The objects form a tree under base. A name lists the branches taken from the top; the branches are θ τ δ β. The symbol α goes to the parent.

In the rows, 1.45 means zero.

Named rows; a name shown again gets a slightly different row:
θ/θ/β/δ [ 1.35,  2.35,  1.74,  1.12,  2.04,  0.95,  1.38,  0.94,  1.75,  0.99,  1.40,  1.54,  2.17,  1.45,  1.71,  1.78,  1.12,  1.96]
δ/θ/β [ 1.50,  1.58,  0.81,  1.26,  1.55,  1.44,  1.48,  2.45,  0.93,  1.80,  0.39,  1.27,  1.62,  1.25,  1.35,  1.24,  1.01,  1.63]
δ/δ/δ/δ [ 1.33,  0.56,  1.39,  1.43,  1.13,  1.85,  2.10,  1.81,  1.73,  1.18,  2.05,  1.88,  1.32,  2.04,  1.39,  2.20,  1.43,  1.64]
β/δ/θ [ 1.79,  1.15,  1.55,  1.52,  2.05,  1.42,  0.72,  0.71,  1.31,  1.48,  1.83,  1.45,  0.78,  1.54,  1.60,  0.71,  0.80,  1.07]
θ/β/θ/θ [ 1.11,  1.98,  1.41,  1.69,  1.69,  1.04,  0.82,  0.73,  1.92,  0.97,  2.26,  1.29,  1.70,  1.89,  1.74,  1.93,  1.75,  1.43]
θ/θ/β/θ [ 1.45,  2.31,  1.60,  1.14,  2.20,  0.90,  1.22,  0.65,  1.98,  1.07,  1.43,  1.51,  2.09,  1.62,  1.70,  1.62,  1.08,  1.84]
θ/β/θ/β [ 1.29,  1.79,  1.69,  1.79,  1.61,  1.35,  0.80,  0.89,  1.52,  0.94,  2.57,  1.56,  1.97,  1.83,  1.74,  1.89,  1.65,  1.44]

Each walk starts at a row, and each symbol moves it to the next object.
Answer with the object's row; about right is enough.
new walk
[ 1.38,  1.47,  1.92,  1.33,  1.01,  1.03,  0.24,  1.85,  1.57,  1.41,  1.00,  2.07,  1.58,  0.93,  1.55,  1.51,  1.23,  1.87]
α -> [ 1.11,  1.19,  1.69,  1.96,  0.90,  1.15,  0.51,  1.86,  1.19,  0.90,  1.39,  1.45,  0.69,  0.79,  1.50,  1.24,  1.13,  1.70]
δ -> [ 1.04,  1.80,  1.45,  1.24,  1.17,  0.88,  0.39,  1.08,  1.88,  0.70,  1.22,  1.29,  0.96,  1.36,  1.25,  1.60,  1.67,  1.53]
α -> [ 1.07,  1.18,  1.71,  1.95,  0.90,  1.17,  0.50,  1.82,  1.16,  0.89,  1.48,  1.51,  0.72,  0.91,  1.60,  1.17,  1.19,  1.72]
α -> [ 1.13,  1.27,  1.39,  2.15,  1.25,  1.61,  1.03,  1.71,  0.67,  0.85,  2.33,  1.58,  0.85,  1.12,  1.80,  1.19,  1.08,  1.76]
θ -> [ 1.27,  1.19,  1.49,  1.97,  1.19,  1.65,  0.74,  1.57,  0.71,  0.93,  1.99,  1.75,  0.52,  1.15,  1.46,  1.08,  1.20,  1.70]
β -> [ 1.42,  1.45,  1.36,  1.70,  0.95,  1.58,  0.31,  1.24,  1.09,  0.89,  1.86,  1.90,  0.60,  1.38,  1.15,  1.24,  1.62,  1.59]
α -> [ 1.25,  1.14,  1.47,  1.98,  1.11,  1.72,  0.81,  1.44,  0.68,  0.85,  1.96,  1.79,  0.50,  1.21,  1.57,  0.98,  1.23,  1.67]
τ -> [ 1.32,  1.28,  1.06,  1.50,  1.38,  1.72,  0.33,  1.47,  0.76,  1.10,  1.13,  1.90,  0.67,  1.28,  1.16,  1.13,  1.47,  1.58]
α -> [ 1.29,  1.19,  1.33,  2.02,  1.12,  1.67,  0.86,  1.55,  0.68,  1.06,  1.97,  1.60,  0.50,  1.16,  1.58,  0.99,  1.20,  1.68]
δ -> [ 1.10,  1.18,  1.32,  1.77,  0.92,  1.70,  0.93,  1.38,  0.80,  0.89,  2.03,  1.94,  0.82,  1.28,  1.64,  1.47,  1.49,  1.97]
α -> [ 1.35,  1.14,  1.42,  1.99,  1.15,  1.67,  0.77,  1.54,  0.66,  0.97,  1.96,  1.66,  0.57,  1.11,  1.56,  1.03,  1.24,  1.68]
τ -> [ 1.47,  1.19,  1.06,  1.49,  1.35,  1.72,  0.30,  1.41,  0.79,  1.02,  1.20,  1.92,  0.67,  1.26,  1.20,  1.21,  1.52,  1.59]
α -> [ 1.23,  1.22,  1.47,  1.99,  1.20,  1.72,  0.84,  1.49,  0.67,  0.90,  2.01,  1.82,  0.54,  1.21,  1.53,  1.06,  1.22,  1.69]
θ -> [ 1.32,  0.95,  1.30,  1.92,  1.00,  1.81,  0.88,  1.42,  1.04,  1.22,  2.05,  1.96,  0.43,  1.26,  1.58,  1.30,  1.41,  2.06]
α -> [ 1.28,  1.24,  1.45,  1.93,  1.04,  1.65,  0.85,  1.57,  0.70,  0.89,  2.01,  1.66,  0.45,  1.20,  1.55,  1.09,  1.30,  1.69]
α -> [ 1.16,  1.27,  1.33,  2.17,  1.27,  1.67,  1.02,  1.59,  0.69,  0.89,  2.25,  1.49,  0.87,  1.06,  1.71,  1.12,  1.07,  1.67]
δ -> [ 0.97,  1.25,  1.19,  2.16,  1.03,  1.67,  0.93,  1.69,  1.04,  0.75,  2.07,  1.70,  0.58,  1.08,  1.26,  1.38,  1.75,  1.61]
τ -> [ 0.95,  1.58,  0.99,  1.62,  1.63,  1.52,  0.53,  1.16,  1.35,  0.66,  2.03,  1.88,  1.17,  1.53,  1.26,  2.02,  1.92,  1.83]
α -> [ 1.02,  1.22,  1.30,  2.14,  1.09,  1.72,  0.90,  1.71,  1.10,  0.77,  2.14,  1.74,  0.66,  1.11,  1.23,  1.41,  1.73,  1.61]
τ -> [ 0.92,  1.61,  0.94,  1.60,  1.47,  1.50,  0.55,  1.17,  1.38,  0.77,  2.00,  1.89,  1.20,  1.51,  1.29,  2.01,  1.94,  1.84]
α -> [ 1.04,  1.15,  1.34,  2.14,  0.99,  1.65,  0.84,  1.63,  1.05,  0.78,  2.06,  1.64,  0.54,  1.18,  1.32,  1.41,  1.84,  1.65]
β -> [ 1.21,  1.31,  1.43,  1.98,  0.92,  1.64,  0.65,  1.77,  1.28,  1.04,  1.64,  2.00,  0.65,  1.04,  0.98,  1.40,  2.00,  1.55]
α -> [ 1.03,  1.22,  1.32,  2.08,  0.99,  1.73,  0.95,  1.67,  1.09,  0.79,  2.18,  1.63,  0.55,  1.07,  1.30,  1.39,  1.77,  1.71]
τ -> [ 0.99,  1.56,  0.93,  1.65,  1.66,  1.51,  0.48,  1.09,  1.39,  0.68,  2.11,  2.01,  1.21,  1.53,  1.33,  1.91,  1.88,  1.74]
α -> [ 1.10,  1.21,  1.30,  2.12,  1.04,  1.72,  0.94,  1.68,  1.07,  0.84,  2.09,  1.69,  0.58,  1.16,  1.35,  1.45,  1.89,  1.64]
τ -> [ 0.94,  1.59,  0.99,  1.74,  1.63,  1.54,  0.45,  1.12,  1.32,  0.72,  2.02,  1.93,  1.18,  1.48,  1.35,  1.94,  1.91,  1.85]
α -> [ 1.00,  1.24,  1.19,  2.18,  0.99,  1.68,  0.92,  1.71,  1.06,  0.78,  2.10,  1.74,  0.66,  1.16,  1.23,  1.40,  1.76,  1.59]
δ -> [ 0.79,  1.45,  1.17,  1.79,  1.02,  1.63,  0.99,  1.44,  1.36,  0.61,  2.20,  1.92,  1.00,  1.49,  1.39,  2.12,  1.77,  1.89]
α -> [ 0.99,  1.15,  1.30,  2.12,  1.04,  1.67,  0.87,  1.67,  1.04,  0.84,  2.11,  1.69,  0.55,  1.24,  1.27,  1.43,  1.77,  1.64]
β -> [ 1.14,  1.19,  1.44,  1.88,  0.89,  1.71,  0.63,  1.86,  1.28,  0.99,  1.60,  1.84,  0.60,  1.06,  1.00,  1.39,  2.07,  1.60]
α -> [ 1.03,  1.21,  1.27,  2.14,  1.02,  1.69,  0.87,  1.63,  1.12,  0.83,  2.09,  1.64,  0.62,  1.15,  1.25,  1.45,  1.82,  1.60]
β -> [ 1.23,  1.22,  1.45,  2.03,  0.93,  1.75,  0.58,  1.78,  1.25,  1.01,  1.67,  1.88,  0.58,  1.00,  0.89,  1.40,  2.00,  1.60]
α -> [ 0.98,  1.13,  1.31,  2.15,  1.05,  1.61,  0.98,  1.68,  1.20,  0.84,  2.08,  1.62,  0.65,  1.20,  1.32,  1.36,  1.75,  1.56]
θ -> [ 0.98,  1.37,  1.15,  1.85,  1.34,  1.56,  0.82,  1.34,  1.62,  0.97,  2.32,  2.11,  0.96,  1.31,  1.68,  1.96,  1.65,  2.27]
α -> [ 1.05,  1.21,  1.19,  2.18,  1.06,  1.64,  0.84,  1.73,  1.12,  0.79,  2.15,  1.59,  0.64,  1.10,  1.24,  1.47,  1.79,  1.72]
α -> [ 1.11,  1.33,  1.36,  2.23,  1.22,  1.52,  1.08,  1.75,  0.67,  0.86,  2.31,  1.46,  0.92,  1.10,  1.68,  1.23,  1.07,  1.79]
θ -> [ 1.37,  1.16,  1.38,  1.87,  1.16,  1.69,  0.79,  1.51,  0.71,  0.96,  2.01,  1.86,  0.52,  1.18,  1.44,  0.99,  1.23,  1.70]
θ -> [ 1.33,  0.98,  1.32,  1.93,  0.95,  1.83,  0.83,  1.38,  1.00,  1.21,  2.08,  1.98,  0.54,  1.16,  1.59,  1.34,  1.28,  2.15]
α -> [ 1.32,  1.24,  1.37,  1.90,  1.24,  1.71,  0.79,  1.59,  0.68,  0.94,  2.02,  1.69,  0.54,  1.13,  1.54,  1.00,  1.20,  1.72]
δ -> [ 1.15,  1.20,  1.34,  1.71,  0.92,  1.66,  0.90,  1.46,  0.75,  0.83,  2.04,  1.99,  0.84,  1.42,  1.68,  1.37,  1.48,  2.04]
α -> [ 1.31,  1.19,  1.39,  1.89,  1.12,  1.59,  0.70,  1.49,  0.74,  0.95,  1.96,  1.75,  0.50,  1.15,  1.54,  0.97,  1.16,  1.64]
τ -> [ 1.38,  1.22,  1.09,  1.53,  1.43,  1.66,  0.29,  1.40,  0.83,  1.05,  1.18,  1.89,  0.60,  1.23,  1.13,  1.13,  1.48,  1.51]
α -> [ 1.23,  1.19,  1.43,  1.94,  1.11,  1.67,  0.77,  1.55,  0.80,  0.94,  1.95,  1.70,  0.54,  1.14,  1.48,  1.05,  1.22,  1.67]
θ -> [ 1.38,  0.89,  1.28,  1.93,  1.01,  1.82,  0.92,  1.42,  0.97,  1.11,  2.04,  2.00,  0.54,  1.26,  1.53,  1.27,  1.38,  2.02]
α -> [ 1.34,  1.13,  1.34,  1.97,  1.08,  1.67,  0.81,  1.55,  0.59,  0.98,  1.94,  1.69,  0.51,  1.15,  1.52,  0.91,  1.21,  1.59]
θ -> [ 1.18,  0.93,  1.33,  1.97,  0.88,  1.81,  0.86,  1.49,  1.02,  1.10,  2.12,  1.96,  0.52,  1.22,  1.50,  1.40,  1.33,  2.11]
α -> [ 1.36,  1.21,  1.38,  1.90,  1.12,  1.69,  0.83,  1.52,  0.68,  0.84,  2.00,  1.77,  0.49,  1.18,  1.53,  1.11,  1.19,  1.58]
β -> [ 1.35,  1.28,  1.32,  1.70,  0.99,  1.65,  0.26,  1.24,  1.04,  0.91,  1.90,  1.95,  0.65,  1.32,  1.20,  1.17,  1.64,  1.51]
α -> [ 1.21,  1.13,  1.37,  1.87,  1.19,  1.66,  0.73,  1.54,  0.75,  0.92,  1.99,  1.72,  0.52,  1.20,  1.55,  0.93,  1.23,  1.70]
θ -> [ 1.38,  0.94,  1.33,  2.01,  0.98,  1.86,  0.83,  1.43,  0.90,  1.20,  1.99,  2.06,  0.46,  1.21,  1.49,  1.28,  1.31,  2.04]
α -> [ 1.37,  1.18,  1.46,  1.94,  1.12,  1.61,  0.75,  1.58,  0.69,  0.91,  1.97,  1.65,  0.45,  1.18,  1.50,  1.01,  1.30,  1.70]
α -> [ 1.11,  1.30,  1.47,  2.20,  1.30,  1.53,  1.06,  1.65,  0.68,  0.91,  2.31,  1.50,  0.90,  1.00,  1.71,  1.20,  1.06,  1.68]
α -> [ 1.19,  1.20,  1.26,  2.33,  1.52,  1.42,  1.18,  1.31,  0.96,  1.00,  2.31,  1.09,  0.54,  1.27,  1.67,  0.93,  1.14,  1.17]
δ -> [ 1.35,  1.22,  1.58,  2.14,  1.76,  1.47,  0.92,  0.90,  1.07,  1.23,  2.18,  1.28,  0.84,  1.25,  1.67,  0.58,  1.06,  1.39]
δ -> [ 1.35,  1.40,  1.53,  1.83,  1.78,  1.38,  0.60,  1.01,  1.77,  1.09,  1.35,  1.25,  0.48,  1.20,  1.03,  0.79,  1.71,  1.03]
τ -> [ 1.35,  1.54,  1.32,  1.42,  2.20,  1.32,  0.52,  0.85,  1.98,  1.49,  0.95,  1.35,  0.97,  1.28,  0.98,  1.04,  1.79,  1.08]
α -> [ 1.39,  1.46,  1.53,  1.88,  1.74,  1.40,  0.67,  0.94,  1.71,  1.16,  1.36,  1.18,  0.42,  1.19,  1.04,  0.75,  1.72,  1.01]
α -> [ 1.35,  1.28,  1.50,  2.14,  1.79,  1.47,  0.89,  0.92,  1.05,  1.15,  2.06,  1.34,  0.82,  1.17,  1.76,  0.58,  1.03,  1.31]
τ -> [ 1.55,  0.93,  2.02,  1.96,  1.41,  1.32,  0.89,  1.18,  1.54,  1.47,  1.34,  1.22,  0.64,  0.95,  1.47,  0.56,  1.19,  1.31]
β -> [ 1.61,  0.66,  2.01,  1.82,  1.09,  1.54,  0.76,  1.43,  1.54,  1.57,  1.09,  1.41,  0.64,  1.09,  1.11,  0.66,  1.45,  1.19]
α -> [ 1.47,  0.87,  2.08,  2.04,  1.60,  1.34,  0.80,  1.20,  1.53,  1.46,  1.34,  1.19,  0.71,  1.06,  1.46,  0.43,  1.05,  1.31]
β -> [ 1.64,  0.77,  2.03,  1.79,  1.06,  1.52,  0.82,  1.49,  1.61,  1.62,  1.15,  1.39,  0.63,  1.17,  1.01,  0.67,  1.51,  1.21]
α -> [ 1.49,  0.87,  2.06,  1.94,  1.52,  1.37,  0.88,  1.11,  1.50,  1.50,  1.38,  1.32,  0.67,  0.91,  1.49,  0.52,  1.17,  1.24]
α -> [ 1.29,  1.17,  1.58,  2.06,  1.79,  1.53,  0.93,  0.97,  1.15,  1.24,  2.14,  1.29,  0.81,  1.23,  1.64,  0.52,  1.04,  1.31]
δ -> [ 1.28,  1.48,  1.44,  1.82,  1.77,  1.41,  0.57,  0.97,  1.82,  1.23,  1.36,  1.19,  0.39,  1.26,  1.08,  0.74,  1.65,  1.05]
θ -> [ 1.29,  1.52,  1.39,  1.69,  1.94,  1.37,  0.53,  0.67,  2.15,  1.17,  1.64,  1.57,  0.68,  1.40,  1.32,  1.15,  1.75,  1.46]
α -> [ 1.35,  1.33,  1.39,  1.82,  1.77,  1.41,  0.62,  0.95,  1.69,  1.23,  1.26,  1.15,  0.50,  1.22,  1.07,  0.73,  1.76,  1.04]
δ -> [ 1.21,  1.44,  1.52,  1.43,  1.93,  1.18,  0.49,  0.98,  2.09,  1.49,  1.11,  1.29,  0.59,  1.25,  1.19,  1.13,  1.90,  1.04]
α -> [ 1.29,  1.36,  1.51,  1.85,  1.83,  1.37,  0.57,  1.00,  1.78,  1.19,  1.47,  1.23,  0.52,  1.20,  1.04,  0.74,  1.67,  1.09]
δ -> [ 1.22,  1.45,  1.57,  1.50,  1.98,  1.29,  0.51,  0.91,  2.06,  1.46,  1.08,  1.24,  0.63,  1.25,  1.10,  1.05,  1.86,  1.00]
α -> [ 1.31,  1.36,  1.49,  1.79,  1.77,  1.40,  0.62,  1.16,  1.81,  1.22,  1.39,  1.22,  0.51,  1.30,  1.10,  0.76,  1.75,  0.94]
β -> [ 1.47,  1.30,  1.60,  1.61,  1.77,  1.57,  0.26,  0.95,  1.96,  1.40,  1.45,  1.64,  0.78,  1.36,  1.00,  0.96,  1.83,  0.99]
α -> [ 1.29,  1.38,  1.52,  1.86,  1.81,  1.33,  0.64,  1.05,  1.73,  1.17,  1.41,  1.22,  0.47,  1.20,  1.07,  0.77,  1.69,  0.96]
δ -> [ 1.26,  1.50,  1.48,  1.51,  1.97,  1.16,  0.51,  0.91,  2.01,  1.41,  1.17,  1.30,  0.61,  1.25,  1.15,  1.08,  1.83,  1.02]
